Below is a small trained network, with its code and all its weights. Each question gives an input and a class and asks what happens when units are switched off, that is, made to give their printed mean instead of their output.

import numpy as np


def w(rows, s, z=0):
    codes = np.array(rows[::2]) - 128.0
    scale = np.full(codes.shape[1], s)
    scale[-1] = z or s
    return codes * scale


def f(y):
    return y / 2 * (1 + np.tanh(0.7978845608 * (y + 0.044715 * y**3)))


def log_softmax(a):
    a = a - a.max(-1, keepdims=True)
    return a - np.log(np.exp(a).sum(-1, keepdims=True))


def net(x, mask):
    res = np.array(x, float).reshape(1, 3) / 4 @ E
    y = f(res @ A[0][:, :-1].T + A[0][:, -1])
    res = res + np.where(mask, y, B[0][:, -1]) @ B[0][:, :-1]
    return log_softmax(res[-1] @ U[:, :-1].T + U[:, -1])


A, B = {}, {}
E = w([
[151,66,243,140],'x0',
[215,151,153,168],'x1',
[116,199,168,10],'x2',
],0.012)
A[0] = w([
[197,149,173,123,189],'n0',
[109,190,79,57,161],'n1',
[145,103,146,67,190],'n2',
[195,130,63,250,168],'n3',
[155,102,130,205,170],'n4',
[132,73,188,174,130],'n5',
[58,117,67,111,252],'n6',
[111,157,115,85,221],'n7',
[137,123,117,125,81],'n8',
],0.02,0.0049)
B[0] = w([
[163,202,140,164,189],'n0',
[137,123,31,55,236],'n1',
[118,168,192,113,181],'n2',
[197,253,154,181,251],'n3',
[170,176,95,57,206],'n4',
[67,107,124,58,204],'n5',
[190,143,57,143,223],'n6',
[154,149,71,87,197],'n7',
[130,116,108,152,124],'n8',
],0.02,0.019)
U = w([
[128,226,145,190,252],'0',
[10,101,182,154,41],'1',
[98,112,86,243,5],'2',
[68,136,62,93,93],'3',
],0.011,0.0021)

Each question gives the input, the list of numbers given to net, and the class t.
The units are the neurons (one row each of A and B). Each row of codes is followed by its name. A weight is (code - 128) times the scale printed after its matrix; where a second scale follows, it is the last column's (A, B and U).
mask holds one flag per neuron, in row order. A switched-off neuron (its flag False) gives its mean, the last column of its row in B, instead of its output. The means were averaged over made-up inputs and are rounded, as every weight is.
A unit's drop is (log p(t) with every unit on - log p(t) with that unit switched off) / (log p(t) with every unit on - log p(t) with every unit switched off).
The circuit of an input: a set's keep is (log p(t) with only the set's units on - log p(t) with every unit switched off) / (log p(t) with every unit on - log p(t) with every unit switched off). Starting from all 9 units, units are removed one at a time, each time the one whose removal leaves the highest keep (on an exact tie, the one counted first), for as long as the keep stays at least 0.8.
circuit, biggest first: the units of the circuit, biggest drop first
top k neurons: the k neurons with the biggest drops, biggest first
drop of u: that unit's drop, to one decimal
input [7,-2,0], class 1: circuit, biggest first	[n3 n1 n6]
input [8,1,-3], class 3: circuit, biggest first	[n5]
input [6,-5,4], class 1: top 4 neurons	[n3 n1 n6 n4]
input [0,-6,-3], class 2: top 2 neurons	[n1 n3]
input [5,-2,-2], class 3: top 2 neurons	[n3 n4]
input [7,2,-1], class 3: top 3 neurons	[n5 n3 n4]
input [8,0,3], class 1: top 2 neurons	[n3 n5]
input [1,-6,-1], class 3: top 2 neurons	[n3 n0]
input [2,-1,8], class 3: top 2 neurons	[n3 n1]
input [4,-2,8], class 3: top 3 neurons	[n3 n1 n7]
input [6,0,2], class 1: drop of n6	0.2
input [-1,2,3], class 3: drop of n3	2.0
input [8,-6,-4], class 3: drop of n4	0.4
input [8,-8,-1], class 1: top neuron	[n1]
